Each name stands for a flat space through zero: a line, a plane or more. A row that begins with a name and a colon came from that space; any other row is followed by the name of the space it lies nearest, among the names in its block.
zgrd: [-71 -27 -13 -69 39 -76 20 10 -29 39 -79 -1 -25 35 -33 -37 -41 -8 -72 35 -39 75 11 1 20 -19 78]
lhnh: [-68 -103 165 -124 270 -249 123 24 173 173 177 127 -145 -163 -9 -5 -197 93 -192 94 -261 -54 215 94 -25 -156 80]
zgrd: [89 92 -10 -116 6 -307 -103 430 -109 -70 -42 -385 48 257 51 -140 -31 -139 -223 -151 100 24 -222 -10 146 37 -24]
zgrd: [30 -211 -21 -49 -31 213 -61 -65 11 -239 -337 282 -381 68 170 -21 -24 -33 281 74 55 147 249 -84 -215 52 152]
tpjz: [-12 36 80 52 -40 24 -51 42 -278 -30 -24 -156 42 324 -22 -197 109 62 -33 -28 187 40 -277 -112 -34 -116 157]
tpjz: [-45 -84 144 15 109 -28 -36 214 -288 -157 -104 -320 -113 581 114 -482 -33 140 -131 -232 180 46 -283 -63 -151 -381 190]
cjzt: [83 65 38 -26 -75 -91 -30 109 -207 32 -71 -62 -65 168 -69 -58 29 -25 -94 143 127 42 -133 -141 -9 73 135]
cjzt: [-126 -113 57 -207 121 -33 99 -23 20 62 -26 121 -188 15 -102 -104 -127 127 -182 40 -211 27 183 57 -73 -218 96]
lhnh: [-108 96 -18 64 114 -153 -11 92 -55 3 149 -312 256 148 34 -76 138 21 -119 -197 81 -27 -286 66 147 -124 -4]
zgrd: [-21 -125 71 112 17 222 -69 -90 -122 -154 -123 -41 -85 229 141 -222 2 88 187 -132 139 70 -89 -44 -188 -181 70]
cjzt: [-44 -12 143 57 50 67 -11 -123 -68 116 190 -95 144 14 -90 -97 -59 147 -18 -135 -88 -23 -171 49 -63 -232 -51]
lhnh: [106 29 208 -138 -85 53 -228 25 -188 -22 162 79 -9 22 -10 55 213 -38 129 119 115 22 -100 -115 55 86 106]
zgrd: [-41 -101 -22 25 14 163 -10 -203 12 -30 -129 159 -118 -76 39 26 -12 32 162 80 2 95 114 -22 -121 5 50]
lhnh: [54 48 80 -17 -123 55 -196 -91 -63 64 87 60 189 -159 -2 138 118 -138 200 99 78 70 -75 -52 139 227 -28]
tpjz: [25 69 -20 33 -98 84 -7 -156 -93 104 47 25 78 -83 -193 142 46 57 29 39 -51 37 -136 -36 -43 26 -22]
zgrd: [2 -125 135 -68 114 -72 -85 -3 -140 -36 -87 50 -222 133 28 -18 -4 49 84 33 -9 175 -95 -83 -157 -86 254]
cjzt: [-161 -74 -122 -188 79 -3 254 -65 125 51 -154 275 -276 -72 -99 -43 -97 93 -253 241 -165 -41 429 39 -35 -78 99]
lhnh: [-79 -19 -48 103 41 -5 -36 -70 -27 -20 -75 -99 116 47 66 -13 32 -30 100 -92 62 106 -140 12 15 -2 33]
cjzt: [10 -80 75 -51 16 -65 4 107 15 6 -58 -8 -60 77 13 -117 -176 -11 -41 -76 -94 27 36 20 -39 -74 15]
zgrd: [56 19 118 -15 -110 38 59 -176 -80 276 60 187 0 -165 -255 52 -168 65 -65 243 -145 5 46 -73 -72 41 16]
tpjz: [-70 73 -290 127 -82 6 191 -23 39 -24 -255 -18 15 55 -39 14 -4 -37 -97 60 73 -1 53 -17 20 108 -7]
lhnh: [82 -21 -53 -14 -172 132 -123 -12 -124 -110 -230 61 -85 71 15 37 48 -103 184 56 121 137 -30 -113 -51 171 50]
tpjz: [-38 18 -105 95 -31 70 -55 -4 -99 -124 -134 -167 76 171 70 -60 104 -23 87 -133 156 83 -186 -21 -6 -9 12]
cjzt: [-19 -77 -39 -133 -23 55 23 -4 12 -102 -158 252 -253 16 17 52 64 -17 47 153 -8 46 220 -57 -48 63 155]
tpjz: [7 -4 -44 3 -26 25 -8 -100 144 54 42 102 70 -244 -38 192 -38 -48 99 -10 -133 12 83 66 33 103 -112]
tpjz: [96 -9 90 -106 -42 109 -81 -13 -58 -39 65 105 -145 -36 -17 25 66 35 43 105 28 -34 76 -56 -62 11 4]
tpjz: [-111 -60 -17 65 137 -13 99 -38 122 -41 -1 72 -33 1 155 -79 20 24 0 32 42 -60 158 44 19 -60 61]
zgrd: [-148 77 -61 -9 -101 51 70 -108 23 143 105 -20 322 -69 -207 34 7 26 -84 -127 -163 -30 -80 104 153 -66 -113]
cjzt: [-71 -40 160 97 117 -2 -73 24 -51 -95 184 -83 118 187 154 -108 164 61 122 -198 93 -35 -199 20 21 -186 114]
tpjz: [159 41 180 -348 100 -273 -93 301 56 63 216 36 -210 -154 35 16 -25 -86 -255 267 -30 -125 257 -12 144 120 -20]
zgrd: [110 83 34 -240 14 -327 107 174 143 195 122 259 -184 -285 -138 246 -61 -100 -265 402 -169 -111 322 -37 145 265 64]
tpjz: [-137 51 179 -189 257 -253 61 25 -140 220 255 -93 -21 49 -92 -167 67 152 -389 234 3 -57 -23 -6 99 -209 186]
cjzt: [35 -165 18 -67 -11 145 -47 -81 129 -67 -131 181 -178 -138 50 39 -177 -14 179 -50 -156 82 216 47 -144 -4 -71]
lhnh: [67 -124 209 -64 39 -4 41 -53 179 160 164 228 -84 -244 -74 39 -301 62 16 3 -323 -67 221 80 -105 -89 -90]
cjzt: [-74 -39 -50 -66 135 -159 136 94 42 14 -123 4 -172 71 51 -129 -95 14 -212 130 3 -6 170 1 -5 -45 107]
zgrd: [-125 29 -81 -98 74 -108 126 -166 151 198 66 210 28 -322 -138 228 7 -5 -110 233 -183 5 213 61 115 108 24]
lhnh: [-16 -43 82 -140 89 -26 50 -82 105 153 102 145 -97 -234 -57 6 -136 48 -121 186 -150 -49 258 49 -3 -24 -52]
lhnh: [62 -6 137 -172 17 -46 -82 39 -55 49 104 92 -112 -64 -39 31 30 1 -42 155 -24 -4 72 -45 15 30 60]
zgrd: [18 -21 83 66 108 -150 8 127 -101 -37 1 -132 -72 228 59 -104 -4 51 -49 -74 62 24 -186 -50 -80 -121 157]
cjzt: [-86 -48 201 -25 187 -228 -64 189 -93 -21 156 -197 86 270 91 -176 39 43 -67 -220 -2 25 -256 32 54 -238 175]
zgrd: [40 -169 38 -99 -59 271 -131 -153 -21 -142 -204 257 -267 -56 94 5 -8 -17 275 105 29 134 218 -64 -166 55 55]
cjzt: [-47 -50 -115 -86 115 -109 75 70 123 -60 -152 51 -188 -45 103 1 -42 -50 -90 109 -1 22 232 26 13 59 42]
tpjz: [65 9 72 -291 222 -336 220 220 323 158 201 277 -355 -336 37 49 -161 -12 -427 460 -169 -281 643 55 115 102 -11]
lhnh: [90 -119 41 112 -49 27 56 8 121 -19 -88 130 -99 -20 -8 56 -247 8 150 -158 -198 22 39 21 -185 -33 -26]
lhnh: [121 -24 24 72 -173 141 -195 -117 -36 59 -65 -88 178 -149 -69 96 -174 -95 253 -164 -81 162 -180 12 -60 116 -213]
cjzt: [51 136 72 -92 -28 -165 -119 187 -165 76 168 -315 201 110 -117 -45 48 -21 -177 -122 21 -2 -312 5 136 -38 -67]
lhnh: [-50 -114 -24 96 60 186 28 -174 -45 -92 -150 40 -157 89 58 -88 -24 123 124 -40 40 78 5 -22 -221 -151 68]
tpjz: [64 15 58 -35 -16 -11 -76 186 -200 -132 -68 -158 -108 310 80 -212 78 8 -64 -12 211 0 -127 -101 -35 -64 102]
[26 26 133 29 138 -183 -35 68 -46 95 199 -193 80 30 -27 -11 -39 66 -86 -111 -56 -6 -229 29 -14 -131 10]
tpjz
[-103 -1 163 23 125 67 -58 -244 -119 168 235 -75 159 -64 -75 -63 55 159 -4 10 -14 26 -170 26 -22 -200 16]
zgrd
[-111 -53 92 132 88 87 -1 -308 131 121 219 170 197 -261 1 174 50 61 223 -39 -133 6 -10 84 10 -43 -9]
tpjz
[-92 121 77 138 -24 93 27 -148 -77 108 330 -91 349 24 -126 4 189 137 -12 -138 5 -131 -266 45 90 -170 -46]
cjzt
[30 59 -142 128 -17 -41 96 1 101 10 -58 -30 32 -77 19 80 -36 -43 -22 26 27 -46 35 11 11 113 -81]
zgrd
[21 -62 158 47 83 -5 -107 20 -109 -44 57 -99 -12 145 98 -117 13 45 92 -98 75 49 -170 -32 -80 -125 85]
cjzt
[-32 -55 7 -112 -15 92 69 -48 26 38 -41 105 -115 -36 -87 -80 -121 75 -98 49 -120 -25 182 30 -66 -100 -39]
cjzt
[22 -100 144 -13 148 -30 -93 146 -96 -153 -34 -129 -169 256 239 -276 6 28 13 -45 187 13 -30 -46 -83 -148 118]
cjzt
[72 -203 28 25 18 247 -113 -76 88 -270 -200 235 -312 -13 291 -15 12 -42 366 22 113 69 253 -45 -193 56 50]
cjzt
[50 56 -242 123 -160 54 29 -16 178 -83 -170 98 81 -170 67 223 34 -191 170 22 50 -1 124 8 95 324 -129]
tpjz
[10 -95 15 26 -33 154 -28 -195 78 14 -32 182 -44 -175 -39 139 -76 25 207 -31 -146 75 74 27 -122 9 -41]
cjzt
[-95 -168 311 -73 238 -82 76 -16 20 137 217 48 -93 67 -28 -237 -230 220 -139 -98 -248 -51 44 85 -139 -414 102]
tpjz
[-14 63 -267 46 -139 56 133 -178 204 55 -129 277 19 -335 -119 371 32 -103 87 175 -115 8 226 17 62 308 -77]
cjzt
[5 10 86 -23 23 -179 -69 106 -140 6 10 -37 7 153 -23 46 91 -37 17 -9 27 101 -218 -77 29 22 214]
cjzt
[80 -1 187 -82 -105 86 -189 -29 -213 50 107 -49 68 64 -139 -5 20 39 91 -82 -40 88 -244 -55 -52 -69 12]
tpjz
[54 -66 186 48 10 39 -93 118 -139 -104 18 -84 -44 274 141 -251 -2 28 69 -96 147 -17 -119 -68 -72 -134 95]
cjzt
[28 37 -126 3 -218 179 93 -76 181 -1 -15 265 54 -209 -98 176 -12 -62 77 38 -125 -117 250 42 64 163 -160]
zgrd

Each name stands for a flat space through zero: a line, a plane or more. A row that begins with a name and a colon came from that space; any other row is followed by the name of the space it lies nearest, among the names in its block.
dz-zz: [146 -238 0 27 64 -32 73 215 250 146 2 -97 101 -56 108 -5 81 19 -136 13 -92 11 72 69 36 158 -89]
zf-tm: [-27 -88 91 -25 -8 23 2 62 109 -9 -191 -53 31 -90 15 -14 137 67 -83 -114 -6 0 -46 -39 -19 11 -71]
gd-nc: [-125 -207 -75 -142 197 -42 390 -74 165 139 -162 153 -70 -105 114 -248 253 43 1 -89 252 194 -105 104 -149 -108 88]
nz-dg: [-185 60 225 74 114 60 -38 38 238 -113 -259 30 138 16 18 -101 195 191 -50 -212 -75 34 -141 -207 -130 -38 -293]
dm-ms: [211 -191 -95 188 149 -66 15 146 164 161 203 22 311 52 28 -244 159 -73 -167 -145 -167 -28 -190 90 38 359 -55]
dz-zz: [127 54 -66 35 22 68 32 40 -139 -10 324 -36 131 130 -13 138 -124 47 60 24 -11 19 84 36 7 10 -43]
gd-nc: [-164 148 32 77 33 -38 -148 -66 -77 -108 -124 -33 81 48 57 -143 230 -253 136 -174 40 -91 -263 -15 -70 -6 -113]
dz-zz: [-190 -69 143 -199 6 64 206 -97 121 -37 -325 100 -180 -171 -114 -12 63 305 -143 -74 125 128 29 -115 -127 -224 48]
nz-dg: [57 -302 -148 -176 16 -46 415 -78 77 147 60 93 -36 -279 -104 -23 38 120 -239 -91 176 176 -45 172 -80 -3 236]
sc-ns: [-151 152 17 97 -27 -38 -157 -132 -165 -30 43 -36 -17 122 17 -98 115 -309 128 43 26 -76 -236 150 -76 75 -9]
zf-tm: [-129 199 56 46 -71 9 -223 -130 -181 -79 -110 -10 -59 98 -100 -127 85 -227 35 5 15 -120 -202 33 -20 46 47]
dm-ms: [50 61 188 190 43 95 -271 183 170 36 -120 -110 160 230 14 -145 128 -58 -119 69 -195 -103 -90 3 34 293 -222]
gd-nc: [-179 158 87 -128 -79 91 41 -214 -112 -219 -246 135 -36 -158 -285 -12 13 222 -129 -275 124 39 -151 -215 -91 -208 74]
dz-zz: [84 281 -209 273 65 -66 -209 -81 -194 26 416 68 145 346 72 -164 -133 -427 241 201 -47 -78 -149 170 71 239 19]
nz-dg: [-150 20 27 -85 10 27 154 -240 -80 -78 -72 217 -43 -116 -224 -119 37 238 -116 -212 86 98 -179 -104 -121 -124 142]
nz-dg: [145 225 -138 91 -196 -30 -267 23 -241 37 342 -194 -127 210 35 253 -363 -451 160 511 -36 -138 203 274 155 144 94]
nz-dg: [-120 38 73 -61 -14 -5 34 -50 -51 -116 4 -7 -34 -75 -24 150 -25 144 58 -109 -13 8 49 -133 -81 -208 -79]
sc-ns: [-10 -81 -36 -14 87 -10 166 -5 49 82 124 33 0 30 71 -6 12 39 33 57 49 96 26 93 -71 -16 -8]
zf-tm: [136 109 -132 34 -13 53 15 -37 -277 -31 419 22 55 164 30 187 -239 54 218 89 18 31 150 21 58 -67 43]
dz-zz: [-60 -158 149 -131 64 22 133 131 211 9 -188 -107 34 -149 -103 26 178 146 -279 -163 -36 -9 16 -66 -132 -62 -135]
gd-nc: [189 -50 -150 87 -86 -50 -71 8 -52 106 160 11 -3 18 36 -11 -140 -146 14 164 -35 -19 24 147 158 206 163]
zf-tm: [163 69 -87 26 -85 48 -113 6 -168 -60 60 46 16 40 26 74 -166 86 144 -6 -6 -25 121 -117 188 -23 93]
zf-tm: [-26 8 42 3 12 -15 -14 9 39 -34 -7 16 -4 -20 -17 31 -33 86 -12 -30 -68 -11 41 -94 -10 -51 -46]
zf-tm: [51 193 -93 207 59 30 -115 -156 -361 7 540 111 127 361 -17 -69 -113 -74 235 83 -79 -16 -129 109 -16 123 42]
dz-zz: [-253 300 115 162 152 43 -100 -107 -68 -131 119 26 145 285 42 -100 124 -116 200 -49 -9 -2 -230 -18 -209 -40 -276]
dm-ms: [155 -312 -276 -69 -27 -144 286 -103 -77 228 267 89 -67 -193 6 -58 -21 -104 -71 38 113 99 -58 300 32 124 352]
sc-ns: [-21 -194 -9 -157 -35 2 288 -75 51 69 32 62 -135 -194 -62 131 -82 250 -117 31 90 160 106 58 -74 -118 134]
gd-nc: [62 109 67 67 -85 19 -207 94 -18 -89 54 -109 48 44 -45 168 -143 4 -16 43 -163 -112 112 -106 74 26 -114]
nz-dg: [-113 16 149 76 47 91 -19 -54 48 -39 -127 61 100 59 -8 -130 180 150 -18 -146 -2 64 -206 -41 -92 56 -111]
nz-dg: [154 233 -239 -19 -195 -119 -244 -30 -366 -64 303 -98 -189 63 -14 262 -413 -369 235 303 -33 -206 286 32 224 -92 209]
zf-tm: [-84 87 235 58 42 -2 -252 137 231 -79 -308 -38 -2 44 -80 -98 59 83 -157 -39 -255 -156 37 -275 12 15 -205]
gd-nc: [0 81 145 -6 -22 153 -82 -6 -8 -118 -194 64 85 18 -178 -56 35 281 -141 -189 -37 -3 -59 -216 14 -10 -42]
dm-ms: [72 1 29 57 113 43 -9 138 191 69 -40 -25 131 109 -39 -147 70 -45 -174 31 -56 -18 -30 23 -10 168 -104]
dz-zz: [-221 114 -8 -89 -20 37 174 -207 -262 -5 264 -34 -204 128 113 227 -87 -81 312 260 231 142 62 253 -198 -239 22]
nz-dg: [-180 15 103 14 157 -1 65 -60 100 -135 -205 137 165 -77 -37 -204 271 196 -24 -434 -7 29 -245 -260 -140 -125 -161]
dm-ms: [152 -37 -145 -57 -15 12 81 114 97 44 -77 -50 30 -68 81 32 -53 -119 -14 64 142 38 111 64 113 33 46]
gd-nc: [57 -93 2 -33 78 50 157 94 137 68 38 -32 88 -2 -6 11 35 75 -127 0 36 77 35 62 -55 44 -65]
dm-ms: [-14 -42 60 -159 -156 38 26 -51 -196 5 84 -84 -252 -47 -77 282 -179 131 13 185 10 -5 236 49 -3 -167 134]
dz-zz: [-20 -142 -12 -46 15 -17 135 -47 34 56 -45 65 -36 -97 30 -50 75 102 -16 -63 56 81 -42 31 -28 -19 75]
zf-tm: [35 -149 -84 24 57 -61 185 -49 -108 101 428 13 41 20 63 107 -40 58 83 21 -31 82 12 158 -93 0 26]
dz-zz: [-80 4 125 77 49 -43 -154 70 195 -55 -293 1 79 -47 2 -180 191 -12 -91 -183 -131 -94 -143 -171 1 64 -144]
dm-ms: [-119 -38 125 35 82 22 74 -74 -48 -26 168 62 45 57 -13 33 55 258 47 -115 -97 61 -54 -68 -152 -88 -109]
gd-nc: [71 -44 194 123 -25 31 -259 232 -9 67 172 -275 30 221 128 188 8 -41 55 200 -282 -154 162 69 21 135 -239]
nz-dg: [7 -66 -81 -73 -6 -30 128 -66 -12 -14 -38 77 5 -152 -60 -34 23 51 -59 -145 85 46 -56 -28 -5 -55 107]
zf-tm: [170 -61 6 96 120 83 26 158 199 50 -7 78 186 97 76 -97 -12 229 -40 -44 -79 72 72 -122 92 119 -108]
dz-zz: [101 182 -51 -8 -159 53 -159 37 -130 -40 81 -118 -106 95 -7 229 -285 -154 84 303 27 -59 222 66 133 -1 50]
sc-ns: [99 -154 -115 73 207 -21 184 42 20 176 281 59 175 138 93 -199 157 -43 12 -46 14 71 -118 172 -68 155 -5]
dm-ms: [-2 -107 -73 43 -62 -178 -19 -20 56 -7 50 -16 20 -220 15 46 -4 -109 -37 -112 -103 -56 -74 -4 20 38 25]
nz-dg: [-191 25 205 -40 218 123 54 109 370 -189 -726 88 262 -120 36 -350 503 232 -113 -587 126 52 -281 -396 -102 -126 -321]
gd-nc: [25 280 45 284 2 -7 -455 75 -38 -196 -86 -42 302 163 39 -157 112 -224 124 -239 -196 -219 -245 -217 122 181 -241]
zf-tm: [63 -175 -60 -62 60 -3 195 9 -15 125 148 21 -15 -11 31 -3 30 81 -21 22 48 80 45 116 -38 2 82]
sc-ns: [23 69 69 151 137 127 -23 99 27 113 213 -62 94 388 212 -23 24 -40 189 274 -3 80 45 189 -55 140 -197]
dz-zz: [-42 -341 -115 -161 125 -108 448 -55 -49 223 349 -2 -126 -89 136 90 82 47 71 69 126 163 81 286 -193 -139 115]
sc-ns: [-42 30 -18 46 69 44 66 -85 -108 21 151 40 91 117 -7 -92 102 -37 48 -48 72 55 -169 118 -99 53 -6]
sc-ns: [181 -175 -58 58 115 -2 35 173 83 171 101 -41 108 109 143 -117 107 -35 1 37 -54 -6 39 99 68 173 -23]
sc-ns: [27 -114 -119 -87 -67 -102 110 -65 -124 110 210 -32 -181 -72 12 120 -117 -118 36 186 40 6 110 193 -2 -39 191]
dm-ms: [-83 -97 203 4 38 37 21 68 113 -14 -11 -78 70 -26 -61 70 115 207 -151 -117 -143 -2 -29 -60 -136 -5 -186]
dm-ms: [-11 -81 -48 -94 -6 54 167 -64 -38 54 -75 38 -56 -49 36 -38 76 26 23 -1 201 115 -40 119 -26 -33 115]
nz-dg: [-33 118 -2 140 101 5 -97 -20 118 -21 -139 99 168 92 -43 -313 153 -134 -76 -118 -10 -25 -269 -33 -9 183 -63]
zf-tm: [12 126 27 80 14 18 -151 32 15 -26 -26 0 33 123 -19 -70 -30 -76 4 61 -71 -67 -11 -46 43 73 -52]
zf-tm: [27 -29 -43 -122 122 158 339 14 -22 28 170 9 95 73 10 101 3 187 9 -13 230 203 80 97 -135 -126 -52]
dm-ms: [-50 -14 -99 -80 -59 -56 82 -162 -145 19 20 83 -153 -84 -32 -22 -38 -65 58 35 120 33 -35 81 -4 -77 211]
dm-ms: [51 61 -138 48 -27 -71 -33 -56 -47 50 117 60 -81 50 58 -21 -158 -164 111 195 21 2 52 86 86 48 123]
nz-dg: [-25 -94 49 110 111 -67 1 12 102 35 81 80 100 19 42 -118 93 118 -8 -125 -167 1 -92 -80 -46 63 -91]
sc-ns: [-89 -67 73 -126 -153 -36 -11 -21 39 -64 -261 -80 -156 -252 -41 141 10 24 -79 -45 33 -27 42 -48 5 -119 45]
gd-nc: [-205 6 17 -252 -128 -30 148 -211 -42 -92 -319 98 -312 -289 -148 62 -51 104 -64 -33 196 65 37 -84 -58 -299 219]
gd-nc: [-22 -70 84 -133 63 50 133 149 315 -19 -351 -27 -6 -144 -11 1 63 158 -186 -68 61 56 125 -147 -21 -105 -113]
dz-zz: [201 185 -179 118 -137 -87 -329 -7 -85 -16 -25 103 -111 68 0 -79 -321 -203 112 229 -113 -151 144 -112 339 125 223]
sc-ns: [-108 -25 99 -69 -158 -55 -147 -11 99 -50 -439 -45 -220 -199 38 15 38 -50 -12 31 5 -65 30 -85 84 -65 57]
sc-ns: [-115 0 161 1 -45 13 -70 19 201 -72 -320 -6 -29 -120 -27 -10 63 111 -113 -70 -53 2 -40 -133 -20 -15 -103]
gd-nc: [36 -14 132 -83 5 132 5 139 153 -22 -253 -56 7 -6 -58 28 25 190 -159 -11 8 14 123 -117 20 -29 -89]
sc-ns: [27 53 19 85 -1 51 -75 -41 -89 24 110 26 53 137 -57 -75 2 -15 -14 41 -40 -10 -96 68 -3 130 22]
[-127 351 0 74 14 -16 -212 -77 14 -229 -216 84 84 30 -119 -142 -16 -163 17 -150 1 -108 -154 -242 16 -61 -94]
nz-dg
[126 32 -5 122 82 61 -73 109 -14 37 181 -27 168 205 62 -36 0 5 53 26 -86 -20 13 13 40 132 -109]
gd-nc
[-56 -290 27 -353 -65 35 470 -52 37 73 14 -23 -254 -315 -115 326 -108 372 -194 48 181 206 270 80 -155 -307 157]
nz-dg
[-30 96 66 118 181 91 16 55 131 -52 -7 68 249 162 33 -154 129 107 9 -159 -17 59 -132 -108 -79 52 -230]
sc-ns
[20 -101 -4 107 179 -19 97 30 151 91 88 92 196 63 1 -237 171 46 -110 -139 -70 49 -188 27 -82 166 -78]
sc-ns
[-51 -149 -40 -143 25 -61 251 14 136 72 -15 2 -173 -143 132 150 -81 91 57 135 102 128 219 45 -48 -191 28]
sc-ns
[-98 -88 25 47 102 -15 117 -46 53 92 60 14 52 51 75 -129 194 -63 11 -18 49 77 -184 172 -143 83 -51]
sc-ns
[-132 297 -16 -10 -155 77 -121 -255 -318 -160 -9 83 -152 83 -58 82 -165 -54 233 104 163 25 -43 -3 18 -143 133]
dz-zz
[-6 -265 13 34 116 -83 166 14 228 154 -22 80 78 -114 -14 -217 203 75 -216 -130 -73 64 -179 76 -88 166 16]
sc-ns
[-285 313 37 -71 49 83 94 -256 -175 -150 24 87 -47 115 -180 -36 10 -75 42 -8 215 71 -176 37 -240 -194 -16]
zf-tm
[-266 463 190 85 -81 49 -339 -71 31 -353 -334 -18 16 43 -74 73 -73 -63 107 -83 -44 -110 -69 -328 -26 -177 -269]
sc-ns
[-92 -133 44 -214 41 46 296 -66 68 14 -140 78 -104 -172 -131 6 59 261 -175 -106 141 129 35 -38 -130 -187 86]
nz-dg
[-283 -95 268 -132 139 65 171 -2 278 -109 -492 46 60 -196 -99 -163 390 309 -230 -420 53 73 -205 -239 -241 -184 -211]
gd-nc
[139 -244 -263 -245 -66 -63 366 -102 -130 207 192 53 -233 -188 -83 67 -145 -50 -111 188 237 121 147 294 21 -48 424]
dm-ms
[31 -120 -101 4 82 -104 85 -46 -19 70 90 94 51 -65 -52 -182 110 -42 -74 -157 -32 -25 -137 16 -21 56 109]
dz-zz
[160 -237 -92 74 -142 -207 -144 133 28 138 136 -183 -64 -151 168 143 -50 -256 30 133 -193 -142 97 159 157 178 66]
zf-tm
[-86 -175 107 -236 -112 -80 76 53 206 -99 -446 -15 -219 -426 -49 174 -25 285 -148 -171 -31 -18 221 -309 42 -303 31]
zf-tm
[187 -330 -37 -49 -141 -86 41 158 286 222 -174 -97 -149 -242 52 48 -67 -45 -254 231 -60 12 157 178 160 226 164]
gd-nc
[136 11 -91 -4 37 -28 -51 162 247 53 -258 -4 21 -32 17 -161 -14 -170 -137 74 21 -54 72 -43 151 121 23]
nz-dg
[-28 100 258 172 8 73 -308 192 155 -114 -142 -154 188 124 41 42 100 70 -31 -94 -256 -129 -29 -189 7 105 -362]
dm-ms
[42 -17 -143 1 -5 -29 73 -73 47 69 -96 115 -32 -51 23 -170 1 -125 -9 51 145 71 -91 102 67 95 171]
zf-tm
[-205 166 116 -93 1 81 39 -87 -18 -180 -191 2 -5 -47 -101 57 62 87 -9 -152 119 33 -66 -133 -139 -215 -113]
nz-dg
[-178 53 -15 -133 -115 14 101 -282 -199 -120 -153 129 -127 -193 -162 -18 44 65 -4 -182 206 71 -188 -20 -81 -174 203]
sc-ns
[-101 205 121 145 27 2 -216 2 79 -39 -11 7 -27 205 11 -45 -87 -71 53 196 -151 -62 11 -53 -14 62 -145]
dm-ms
[-53 31 63 87 61 -21 -107 -22 131 -59 -249 128 101 -35 -63 -267 154 58 -97 -230 -85 -44 -207 -190 19 79 -41]
dz-zz
